Each row was made from one path, in order. Every step used is in the known rows, and no mark comes twice. Write each row's path.
Each row is shifted at random along 6 fixed directions that mean nothing.
Known rows:
G, U, M, N, T, Q, J, X, Y: [-121   65  167  149   33  325 -347 -189    3 -143  249   -3  208 -294
  -35  183   -5  103   -9   66  249   30    7  174   91  315  -25  319
 -150 -116  304  -41 -441  -73 -174 -562   46   10 -286 -777 -482  -30
 -301  180 -249  353  352  395  261]
Q, C, N, Y, G: [   2  117    0  -33  312    5 -180  144   90  141  -83   53 -129  203
 -187 -165 -163  -60   54  -30   96   15  108  132 -301 -484   40 -153
 -259 -171   68 -136  -79  156  286  473 -315 -194  -40  163  425 -156
  -40   42 -130 -239  -12  -96   50]
Q, C, N, Y, J, X, M: [ -61   -7  172  223  242 -124   86  -63  342 -131  -40  113  -83  -17
 -177 -537 -121  352  -41 -366  199   81  -67  195  -95  -91 -224  126
 -399 -171  233  121  192  177  130   87  126  158 -255  190 -389  115
 -158  -93 -231   49  -10  181   41]
Q, C, M, J, X, Y, G: [-282  189  208  194  173  -57  217 -181   92  -63 -414  -16  168   72
 -273 -152  372  111   15 -126   45  -17  197  194 -141 -189 -252 -100
 -190   90  158  -53  148   44  280   86  -75  106  161   94  -43   61
  285   11  103 -231  -12  297 -406]
N, T, G, U: [-124  193   59  -89 -444  123 -186  -50  106  151  491  111  203 -154
  129   71   -2  -73 -186  -26  236   -5 -297  246   76  174  -96   95
  288  591  137  -87   47    1 -394  288   45 -156    1 -692    6 -150
 -274   83 -154  414 -176 -150  106]
C, N, Y, X, U, M, Q: [ 174   -1   38  104  303   56   37 -108   47  -90  137    8  244 -162
 -277 -276 -124  132 -123 -168   52  -56   47 -100  -43 -181 -187  246
 -292 -214  -39 -163  375  160  157 -237   96  -23    0  169  -21   56
 -119  -41  -50   34   90  156  215]
G, U, M, C: [-148 -285 -143 -331  -14   54 -487  159 -323   54 -709 -280 -373 -230
  219  -72 -478  -99  243  377  -54  297 -324 -170  352  231  353 -745
  360 -348  -91  274 -100 -220  -66  114   31 -653  301  217  315  -92
   85   45 -135  -82  282 -192  118]
Q, N, T, G, U, M, X, Y: [-204 -301   63 -302 -145  313 -423   39 -268   19  104 -136  -41 -474
  288  -65 -384 -112  -33  147   31  211 -180   62  308  411  178 -144
  342  -42  117  319 -284   14 -553  320   73 -354 -101 -377 -262  131
 -406   84 -137  283  115  169  233]
Y, X, M, T, Q, J: [ -16  188  -80 -199  -34  622  -62 -107 -442  -12  -51 -197 -108    6
  -32   63  237 -230   43  -29  -79  -68   -1 -242    5  337 -169  -36
   17 -302  189 -263  111 -101  -24 -425   20  189  442 -106  442  -30
  228  288   26 -204  129  -43   36]
C, M, Q, J, X, Y, G: [-208 -107  162   -4  -33  265  139 -107 -292  -20 -179 -153  178  101
 -181   19  297  -86   66   23 -326    7 -235  130  -61  162 -132   51
   85   53 -169   81  255 -129 -118 -381   36  286  229   92 -138    3
  265   55  135 -301   42  309 -227]
Q, C, M, T, N, Y, X, U: [ 377   82 -224 -385  215  241 -357   71  -84  140    7   20 -681  217
  169 -113 -381  197   32   96  -91  -35  272  -13  -87  141  236  347
  -87 -215 -337 -218 -110  205  242  -26 -230   47  -52  257  439   84
 -197 -205   85  -38  145 -353  349]
J, X, Y, G, U, M, C, N: [ 429 -466 -125 -258  323 -620  -72   20  263   37 -384  -35 -390  431
  185   36 -520  160    2 -230 -250   28  272 -222  -32 -324  343 -317
   -9  -34 -255  364  362   66  206   87  -57 -345  -80  635  106  260
  116 -213  241 -401  197 -206 -338]
Y, J, M, T, G, U: [ 139  -55  -88  -39 -420 -221  360   11  381    0  269  179   49   21
  199  141   57  -12  -71 -151  133  -38  -73 -149    1  355    9   18
  315  299  -48   21   61  -19 -357  105   90  384  -51  -89 -286  192
  -28 -134  -56   88 -222 -249   17]
Y, X, U, M, Q: [-322 -164 -106  289  156 -225   90    1  182 -281  -95 -188 -204 -169
   68  -27 -142  137  181   50 -180  114  117 -104  198   96  -47  -44
 -178 -313  118  101   82 -195   71 -331  246  259 -138  -54   58   31
  100 -213  -24  254 -200 -144  116]
X, U, M, Q: [  19  -49  -93  -61   -2 -113  -60  242  -94   -6 -169 -184 -128  -27
  144  132 -165  -75  119  161 -315   52 -110 -117  187  -41   99 -110
   83  -37 -175   41  158 -187  119 -184  -10  -57   40  277  329   13
  141 -113   96 -126 -150 -167  159]
J, C, M, X: [  85 -206  -57  104  -99 -175  110 -120  114   -6 -685   73 -132  168
  -53 -121  266    4  139  113 -267  -39 -131  125 -171 -100   -5  132
   87  326 -114   46  323  -40  239   59  196  166  312  455  196 -264
  205   49  164    6 -103 -273 -338]
Y, J, U, M, Q, C: [ -14   45  188  194  151 -368  -36   38   12  -70 -227 -225  -84   41
   14   -3 -320   18  -61  -59  368   85 -151 -277  269  -11  127 -512
   66 -672   11  167   -2  -48  148 -412 -132 -184  -22  412   53  350
  -49  -38 -345   69  104   44  143]
N, Q, C, M, J, U: [  28  113   91  -76 -117  371  -54  134 -313  147  -83  -11  -74  226
  -46  -40  334 -116  147  323  -79 -108 -196  266 -268   69   72  117
   31 -136  -98 -314 -180   -9  262 -311 -204  184  290  183  350 -404
  103   50  107  -88  100  -69  255]
M, X, U, G: [-478  305  -28  150  143   -4 -164  -99  133 -204 -191  -70  -95 -257
 -104  -20   90   28   69   44  106  -33  253  159  -87 -288   35  182
 -194  260  195 -269 -118  -11  347   55  -29   18   83  205  196 -165
   74  -67   68   93 -181 -154 -277]
N, T, Q, M, J: [ 276  507   66   74 -239  220  189 -114 -144  114  461  137  614  123
 -119  -60  334  -24 -384 -180  194 -272 -121  -64  -38 -164 -143  131
  122   12   94 -356  147   56   67  223 -196 -112  250 -240  361  112
  -64  347   35   63   52   74  -27]
C, M, X, U, G: [-275  170  -29   -8 -177  523 -286  -42 -241   82 -424  -60    3 -278
  -60 -215  190  -59   31  302  -86   43 -113  252  -95  104  -17  251
  127  609  -58 -254   98   10   48 -292    3  -90  287  165   51 -210
   72 -121  134  -26    6    8  -54]
X, U, M, J: [ -48   -8   -1  154 -151  252   24  136  335  -40  205  103  193 -157
  115  -23  155  212  -41  260   10  -66   76  200 -156  130  -95  204
 -100  260  -85 -353  -69 -135  184 -270   50  177 -189 -164  170 -198
  -86 -175   29   80 -102 -224  146]
Q, N, T, G, U: [ 174  148 -149 -289 -312  -59  190  101  -76  131 -237   55  231 -144
  -36  343  254 -415   -8 -268 -150  -70  -84  -60   57 -138  -61 -220
  235  108  338   88   33  -39 -237  312   59 -101  312 -250   34  -83
   72  391  167 -102 -217   82  -92]
Y, G, U, M, N, T, Q, J, C: [-255  -88  111  243 -168 -113   10  139   62  -74  414   25   84   95
  199  389 -148 -132   71  143  141  104  153  -60  207  321  164  -87
  113 -354   46  359 -763 -196 -406   -6  103   16 -326 -527 -426   21
 -157  -98 -287  314   53   16  187]
T, N, Y, G, U: [ 134  295 -339   23    4 -364  383   98  336  160  -95  209   58  119
 -153  306  360  -31   87 -166 -109 -248  235   87 -280 -342  -17  375
 -328   96 -123 -101 -246   26  112  145  -75  300  -86 -223   52 -185
  167  101  155 -246 -107  -11 -311]
Q, C, N, T, G, U, M, J, X: [ 252  -52   43   27  264  -73 -397   94   61  113  404  172 -166  182
  233  180 -262   56  139  119  192   61  267  110 -112  -82  184  -84
 -147  -73  311   -6 -429   62  141  138 -176  -67 -222 -198   16  -79
 -266   54  -82  107  232 -108  176]
Q, C, M, T, N: [ 497  -57 -126 -284 -270  -87 -256   59   63  176  -10  200 -335  216
  247 -331 -402  331 -251  -59  110  -18  -71   49  -26   33  174  201
  431  -87 -151  -76  251  226   75  -90 -174 -237  -23  461  375  175
 -259  -91   16   97  -55 -273  400]
C, N, Y, J, U: [ 291 -125   -2 -257   83  587 -128  148 -273  190 -350  -83  -24 -176
 -305    1  112 -295  192  140  101    4 -470  -90 -263  151 -168 -250
 -121   85  -66 -186   54   22   41 -327   41  -81  260 -135  -44 -239
  -15  165 -164 -302  212  -28  156]
T, Q, J, M, C, N, Y, X: [ 336 -131  122 -108 -359  349  259  -74 -150  -19  329  191  206  147
 -204 -188  275  -59 -176 -150  105 -216 -160   16 -213  302 -166  478
  -42 -499  183   -8  101   83 -193 -317  109  358  320   78 -132 -107
  -78  216  -39  102  197    5  -59]
U, M, Q, N, T, G: [ 146   98 -122  132 -185  -97  440  195  -63   82   23  138  431   75
   60  375  554 -374   33  -35 -361 -217  130  -67 -214 -393  -67  273
  -45    0  322  -96  -91 -109  -91   94 -146   47  202 -396  379 -128
  143  428  269 -186  -64  213 -131]
Y, G, U, M: [  45  253 -156   44   49 -484  187   44  106  198 -645 -130  197  140
  -82  273  -24 -214  -65 -207  -42   15   81 -323  176 -504  193 -611
  154  -65  -72   98  161  -91   88   -2 -131 -458  208  207  286  154
  391   16   75 -450  -78   28 -273]
C, Q, J, X, Y, G, U: [-204  -77  207  150  108   73 -130 -278  292  -61  401   37   56  201
 -288  214  103  199  -19   18  -26  -53  135  443 -237  -31  -64  153
 -247  171  -28 -117 -153  -93  220 -328   57  632 -467  139 -223 -320
   43  -68   15  111  -35   18 -292]
X, Y, G, U, M, C, N, T: [-376  -74  103   43  204   87 -206  -40   -7 -114   29  -60   43 -340
   18 -198 -173   17   43  132  257  230  130   51   51   35   20 -504
  -89  234  -37   92  -13   62 -179  529    9 -634 -175 -580 -237   26
  -79    8 -105   50  188  219  -86]
C, M, N, T: [-421  125 -279  496  323  -58  134  -93   65 -238 -416   20 -115 -431
  -38 -245  218  201  480  178 -203  253  -75   -7  -55 -286   27  167
 -200  379  365    7 -135 -147   66  469  137  -11 -222 -732 -159 -317
  105  -68  -83  205 -331  203  141]
U, M, J, C, Q: [  55 -431  119  294  128 -446  182  -17  201  -88  -16   47    6  226
   49  -79  -88  321   39  190 -105   41  -52 -106  126 -258   10 -101
   22 -195  -81  176  -47 -169  316   88  189  141 -234  563   66 -107
  100 -200    4  120 -203 -291 -160]
J, C, N, Q, M: [-227 -433  247  191  -96 -207   60   41  -83 -290 -132  -19  -80 -159
 -137 -475  -50  144   96  -16   73  261 -492  218  134  137 -301 -318
  142 -329  194  413  417   44 -145   58  417  -14    3  213 -525   -8
  -73  -42 -235  436 -221  138  335]
X, Y, G, U, M: [-558   28   41  191  203   73 -349  -85  159  -12 -193 -194   25 -304
  -22  -64  -82   40   41  255  170  208   22  247   54  -11  -65 -389
 -144  312  -85  -54   -4  -47  -72   35 -157 -257 -301 -454  -54  -11
    4  -71 -215   10   34  225  -35]
C, M, X, Y: [-181 -169  -69   55 -103  -67  155 -181   78  -81 -618   -8   30 -218
  -60 -381  165  201   39  -44 -276   80 -223  145   -9  -42  -61  169
  129  454  -25   81  518   10   28  147  222  152   70  253 -116  -93
  200  -47  222  -86 -267   98 -324]
Y, X, U, M: [ -86   41  -50   45   39   87   85  -17   38  -50 -655 -236  -66 -206
 -144  -11   69  -52   25 -103  -64   45  -16 -217  161  -13 -151 -249
  -84 -158  208  -54  323 -122  103 -564  238 -153  281 -155  210   65
  226  -60   28  -23  -92 -125   -7]
X, M, T, Q, N, Y, G: [-224  284 -123  -37  124  225   15  -71 -398 -143  348 -136  -75 -230
  -15  -96   51 -151   35  -42  -27   55   96 -137   89   48 -140   67
  -98   -5   23   29  -73   91 -150  516 -157 -159   -4 -145   88  144
   31   74 -125  -90   -3  428  103]
Q, C, N, T: [-293  138  163  163   14  344 -260   22 -106 -110 -115   57    4 -402
 -252 -287  124  -75  173   61  385  190 -221  280 -111  -79 -256 -329
 -131   14  635 -154  -76   57   50  229   94 -377   76 -712  -18 -309
 -119  346 -247  298  -72  105  247]
T, N, Q, M, J, X: [ 340  135 -132   89  125 -170  303  -18   73   -4  192  167   81  240
  -90 -148  304  340  -59 -158  -66 -310   54   75 -316 -219    5  523
 -171 -419   29 -205    2   59  337 -340  -78  357   90  167  202   44
  -25   75  142   42  114   24  123]

Write each row's path:
[-177 -207  182   78  368  103 -291   58  -97   -2  244  -90   41 -138
   63  150  -33 -246  200  332  136  140   42   34   30  300 -245 -401
 -238  332 -101   77 -101  -44 -163  196  -34  117 -190 -418 -395   42
 -149  131 -200   93  194  128   57]	X, Y, J, C, N, T, G, U, M, Q
[-297  -16   50  -72  -14  -43  128   29  -21   74 -398  -83  150   23
 -162  165  261 -203   85  162 -201    5  237   64  -96 -142  -70 -328
  -62  270 -121   23   24 -104   79  313  -29 -107   56   85  136 -208
  428   68  249 -335  103  137 -527]	X, Y, G, U, M, C, Q
[-203  297    2  209  -49 -377  652 -207  398 -224  249  169  225 -190
 -158  146  375   53    7 -355  213  -58   51  -84   28  -13 -173  271
 -209  205   80    3  -46   70 -209  522  118  456 -128 -373 -576  134
   74  -34  -97   68 -253  202 -325]	N, Y, J, M, T, G, U
[  21  180  255  -61   -2   95   43 -358 -102  -89  787   69   72   10
 -235  -18 -115  376 -249 -298  237  -54   31   85  135  239  -35  496
    2 -220 -205   94 -173  143 -109 -225  216  244 -325  259 -565  136
 -152 -163 -114  209  156  326  -38]	C, Q, J, X, M, T, N, Y, G, U
[-337 -163 -126  124 -216  -54   11   83   81 -142  714   67 -126  -54
  214  290 -178    8  105  216    6  105   51   90  120  304   93  195
  -37   40 -134  173 -646  -69 -385  319   33   86 -507 -664 -292  -82
 -136 -204 -166  235  -32   52  117]	N, Y, G, U, M, T, Q
[-139 -372  110  -79 -330  140  -40  -18   -8   55 -394  -68 -120  -63
  182 -292 -123  154 -128   81  -38   91 -336   93   97  369   67  137
  337  337 -287  185  207   50 -273 -429  141  110  -57  442 -491  169
  -56 -325   93  -55  -55  -47 -181]	C, M, X, Y, J, U, G
[ 300  -31 -197 -187   -9  247   -4   20 -281  110    1   -6 -177  164
  132 -349  -32 -110    1  -78 -178  -78   38 -275  -83  108  -32   11
  -17  -12   92  -14  359   36  -23  180   72 -182  393   46  461  -60
   87  141  147  -69  180 -255  -13]	Y, X, M, C, N, T, Q
[-469   48   54  404  -82 -540  138 -239  389 -385  501   51  171 -284
   30  113  -29  209 -152 -163  335  125  322  119  225   46 -256  -91
  -94  270  169  158   62   63 -193  172   73   36 -600 -491 -574  243
  -13 -121 -128  351 -275  434 -137]	X, Y, G, U, M, T, Q
[ 115 -543  123  137 -711   92  338  208  371  -53  209  419  432 -113
  183  143  322   59   48  166    2    0 -185  286  -52  545 -197   89
  203  180   33   88 -295 -135 -388 -200  588  269 -175 -509 -720 -344
 -115  119  141  240  -21 -161   73]	G, U, M, J, C, N, T
[ 173 -289   15  110  321  132 -554  150   24  173  662   47 -111  168
  287   96 -414 -147  124  513  201   83   34  -13 -117  312  101 -294
  -72  210 -283  -41 -356  -53  -82   83 -190   54 -279 -179   19  -54
 -449  -39 -369  294  321 -328  452]	Y, J, C, N, T, G, U, M, Q
[ 153 -343   34 -290 -343   51  109  164  164  153  485   63  126   63
  334  -27 -179  -99 -155  -17 -183  -50 -207   49   88  520   81  126
  309  170 -386  199   -5    4 -606  256  -60  445 -221   45 -389  276
 -299  -49   38   40  -75 -123  177]	X, Y, J, M, Q, N, T, G, U
[ 298  161 -127 -228   28  505   28  -41 -472  -15  -72  -34  -59  -31
 -227  284  288 -317   16  -31 -157 -139  133 -183  -72  136 -196  240
 -144  286   -4 -176 -157   88   51 -454  -95   51  295  -29 -260  154
   99   46  213 -279  210  314    4]	C, M, T, Q, N, Y, J, X, U, G
[-235  -90   99 -190  -64  171   42  -50  -51 -160  327 -143 -186 -233
   89   -2 -251   94 -105 -121   65   83  -29 -164  278  324 -140  279
   23 -104    6  103   44   54 -336   77  225  -92  -29 -414  -88  231
 -183 -318 -144  255  -91  -71  122]	N, Y, X, U, M, T, G
[  96  291  -59 -170  -18  -48  -81  144 -200   95  116   -6 -104   93
   74 -252 -132  170 -245 -104   21 -177   78   43   -3 -157  217  457
  116 -378 -170  -91  -13  189  102 -266 -191  -53  115  601  159  268
 -153 -155  133   58   47  -42  239]	T, N, Q, M, X, U, G
[ 187 -123  188   77 -200 -432  380  -64  191   74  -52   96  599  176
 -209  133   11  -48 -315 -188   82  -98  209 -169  167 -149  -50 -384
  313 -333 -187  233  -33   -9   21  -11  154  -62   35  807 -226  161
  134  -48   70  -66   -4  130 -185]	Y, G, U, M, J, C, Q, N
[  70  392  162    1  169  -54  173  -79 -313 -117  287  -99  -24  183
  -71  527  370 -197   -8 -140  189 -152  106 -174 -107 -355  115   77
 -110 -387  226 -261  -51   22  216 -415 -252  -19  195 -160  290  -56
  128  177    8 -115  -11  185  -31]	N, Q, J, U, M, T, G
[ 193  469  141 -184 -382  113 -115   35 -368  207  140   45   80  228
   33   14  -41 -213 -358 -202   93 -160   24  -39  231 -110   92  265
  267  208   65  -42  -18  169  -35   21 -158 -359  326  213  108  186
  -37   32  220   52  -53  -84  -86]	N, T, Q, C, M, X, U, G
